[[  4  -6  19  12   1   0  21   3   1  21]
 [  0  -3 -13   1   7   0  -3  -2  20   0]
 [-10  -3   0 -24   9  -2   1  -8   9   4]
 [  9 -15 -13   6 -14   8   5   0 -15  25]
 [ 12  -6   2  15   5  15 -20   1   1   3]
 [ -5 -43  18   8  28 -26  -7   0  12 -31]]
:
[[-10  -3   0 -24   9  -2   1  -8   9   4]
 [ -5 -43  18   8  28 -26  -7   0  12 -31]
 [  0  -3 -13   1   7   0  -3  -2  20   0]
 [  4  -6  19  12   1   0  21   3   1  21]
 [  9 -15 -13   6 -14   8   5   0 -15  25]
 [ 12  -6   2  15   5  15 -20   1   1   3]]

[[  5 -10   7 -11  -3  -1   1]
 [ -4  11 -10  -3  15 -10  16]
 [ 15 -25 -23 -33  -9 -17  22]
 [-10   0   4 -23 -11  -3  15]
 [ 20 -21   9   4   4   0 -12]]
:
[[-10   0   4 -23 -11  -3  15]
 [ -4  11 -10  -3  15 -10  16]
 [  5 -10   7 -11  -3  -1   1]
 [ 15 -25 -23 -33  -9 -17  22]
 [ 20 -21   9   4   4   0 -12]]

[[ 11  -5 -11 -44   0   8  24  -5  38]
 [ -2  14   9  -7   2  -5   2   7   7]
 [ -6   7   3  -4  -7  14  -1   1 -21]
 [  6  12  -5   5   6   2  -1  13  -1]
 [ 28  -6  11  11  -1   1  24 -14  -4]
 [  2   0   4  -1   4   5  -2   0  12]]
:
[[ -6   7   3  -4  -7  14  -1   1 -21]
 [ -2  14   9  -7   2  -5   2   7   7]
 [  2   0   4  -1   4   5  -2   0  12]
 [  6  12  -5   5   6   2  -1  13  -1]
 [ 11  -5 -11 -44   0   8  24  -5  38]
 [ 28  -6  11  11  -1   1  24 -14  -4]]

[[ -2   6 -14 -19  -9  -4   5]
 [ 14   8 -21   0  -3  -5  -7]
 [  8 -10 -12   1  20  14  -5]
 [ 19   8 -19   5   2  -1  -6]
 [-17   6  35  -9 -21 -13   7]
 [ -6 -10 -10   1   6   7   2]
 [ -9  -9  13   2  15  11   2]
 [  2  -4  10  10  17   9   2]
 [  5   7 -33 -10 -13  -7   3]
 [  4   1 -10  11 -10  -7  -5]
 [  0  -3  -6   1  -5  -1  -8]
 [ -1  12 -10  -4 -12  -7   5]]
:
[[-17   6  35  -9 -21 -13   7]
 [ -9  -9  13   2  15  11   2]
 [ -6 -10 -10   1   6   7   2]
 [ -2   6 -14 -19  -9  -4   5]
 [ -1  12 -10  -4 -12  -7   5]
 [  0  -3  -6   1  -5  -1  -8]
 [  2  -4  10  10  17   9   2]
 [  4   1 -10  11 -10  -7  -5]
 [  5   7 -33 -10 -13  -7   3]
 [  8 -10 -12   1  20  14  -5]
 [ 14   8 -21   0  -3  -5  -7]
 [ 19   8 -19   5   2  -1  -6]]

[[39 -6 10 41 35 40 42 13]
 [ 1 17  0 -5  4  0 -2  6]]
:
[[ 1 17  0 -5  4  0 -2  6]
 [39 -6 10 41 35 40 42 13]]

[[-12 -11  16  -9 -11 -13  11  17  13  16  13   0  14  17]
 [-20 -21 -13 -16 -21 -21 -15 -13 -16 -12 -16   1 -14 -12]
 [  1   2  -1  -8   2   7  10  -6   6  -2   6 -32   2  -4]
 [-23 -22  17 -26 -22 -20  20  15  18  17  18 -29  18  16]
 [ -2  -2 -10   2  -2  -3 -12  -9 -11  -9 -11  12 -10  -9]
 [  0  -1 -10   4  -1  -2 -13  -9 -12 -10 -12  15 -11  -9]]
:
[[-23 -22  17 -26 -22 -20  20  15  18  17  18 -29  18  16]
 [-20 -21 -13 -16 -21 -21 -15 -13 -16 -12 -16   1 -14 -12]
 [-12 -11  16  -9 -11 -13  11  17  13  16  13   0  14  17]
 [ -2  -2 -10   2  -2  -3 -12  -9 -11  -9 -11  12 -10  -9]
 [  0  -1 -10   4  -1  -2 -13  -9 -12 -10 -12  15 -11  -9]
 [  1   2  -1  -8   2   7  10  -6   6  -2   6 -32   2  -4]]

[[-43 -28 -27 -20 -17]
 [-16  -7   6 -41  42]
 [-39 -32  19  34 -15]]
:
[[-43 -28 -27 -20 -17]
 [-39 -32  19  34 -15]
 [-16  -7   6 -41  42]]
---
[[ -5 -17  15   7 -29   7  -5 -37 -25  15]
 [ 10 -11  24  19  -9  33  14  -7 -11   2]
 [  1   2  -3 -13 -27  24   1 -27  -7  -2]
 [-14  -4  -7  21 -20 -18  11 -36  -6 -13]
 [ -8   8  23 -12  12   2  12 -24 -17   9]
 [ 16 -23   3 -10  -6 -18  15  -2   7  13]]
:
[[ 10 -11  24  19  -9  33  14  -7 -11   2]
 [ -8   8  23 -12  12   2  12 -24 -17   9]
 [ -5 -17  15   7 -29   7  -5 -37 -25  15]
 [ 16 -23   3 -10  -6 -18  15  -2   7  13]
 [  1   2  -3 -13 -27  24   1 -27  -7  -2]
 [-14  -4  -7  21 -20 -18  11 -36  -6 -13]]

[[-26  42  -8]
 [ 25   3 -18]
 [-25  30   9]
 [-23  41 -15]]
:
[[-25  30   9]
 [-26  42  -8]
 [-23  41 -15]
 [ 25   3 -18]]

[[  7  -9   3  -9   7  11  -7   8  -1  -5   2  -1]
 [  3  -4   2  -7   6   6  -5   6  -2  -6   3  -2]
 [ -4 -13  -5  -4  11  18  -3 -18 -13   4   4 -13]
 [ -9   4   0  -9   2  -1  -1  -2  14   2   4  14]
 [  6   5  -3   0  -1  -8   4  -1  -3  10   2  -3]
 [-20 -14   6 -13 -11  -1 -15  -3 -21   2  25 -21]
 [ 14   9  -4  14   8  -1   3   7  15  -4 -14  15]
 [ 44   5  -8  25  -9 -18  10   3 -37  28   7 -37]]
:
[[-20 -14   6 -13 -11  -1 -15  -3 -21   2  25 -21]
 [  7  -9   3  -9   7  11  -7   8  -1  -5   2  -1]
 [  3  -4   2  -7   6   6  -5   6  -2  -6   3  -2]
 [ -9   4   0  -9   2  -1  -1  -2  14   2   4  14]
 [  6   5  -3   0  -1  -8   4  -1  -3  10   2  -3]
 [ 14   9  -4  14   8  -1   3   7  15  -4 -14  15]
 [ -4 -13  -5  -4  11  18  -3 -18 -13   4   4 -13]
 [ 44   5  -8  25  -9 -18  10   3 -37  28   7 -37]]

[[ 30 -15 -20  22  26   5  -9 -32  20  -4  20  18]
 [ 23 -28  32  -2  -4 -13  21  21  15 -15 -20  11]
 [  2   8 -16  34  -5   7  -9 -24 -20   6   3 -27]
 [ -8  33  17  31  15 -16   6  37   8 -22  -3  -7]
 [ 26  -8 -28 -32  18 -22   7 -13  26   6 -20  32]
 [ 14 -14  31  19  17 -24 -19  12   6  25 -18 -14]]
:
[[ 23 -28  32  -2  -4 -13  21  21  15 -15 -20  11]
 [ 14 -14  31  19  17 -24 -19  12   6  25 -18 -14]
 [ -8  33  17  31  15 -16   6  37   8 -22  -3  -7]
 [  2   8 -16  34  -5   7  -9 -24 -20   6   3 -27]
 [ 30 -15 -20  22  26   5  -9 -32  20  -4  20  18]
 [ 26  -8 -28 -32  18 -22   7 -13  26   6 -20  32]]

[[ 30  22  10  11  -3]
 [ 31  22   7  13   1]
 [-26   1 -41  34  42]
 [ 15 -21 -18 -33  17]
 [ -5 -15 -35  12  37]]
:
[[ 30  22  10  11  -3]
 [ 31  22   7  13   1]
 [ 15 -21 -18 -33  17]
 [ -5 -15 -35  12  37]
 [-26   1 -41  34  42]]

[[-29  42 -23]
 [ 41 -23 -10]
 [ 13  14 -12]]
:
[[ 41 -23 -10]
 [ 13  14 -12]
 [-29  42 -23]]

[[-16 -18  10   7 -17  10 -16 -17 -13 -13   9   8 -16   7   8]
 [-12  -2   8  35 -11  10 -12  -8 -16 -16  12  11 -12  19  11]
 [  4  -2  15  -2   3  14   3   1   8   9  12  13   3   6  13]
 [-25 -30  16   4 -26  15 -25 -28 -19 -18  13  13 -24   9  13]]
:
[[-25 -30  16   4 -26  15 -25 -28 -19 -18  13  13 -24   9  13]
 [  4  -2  15  -2   3  14   3   1   8   9  12  13   3   6  13]
 [-16 -18  10   7 -17  10 -16 -17 -13 -13   9   8 -16   7   8]
 [-12  -2   8  35 -11  10 -12  -8 -16 -16  12  11 -12  19  11]]
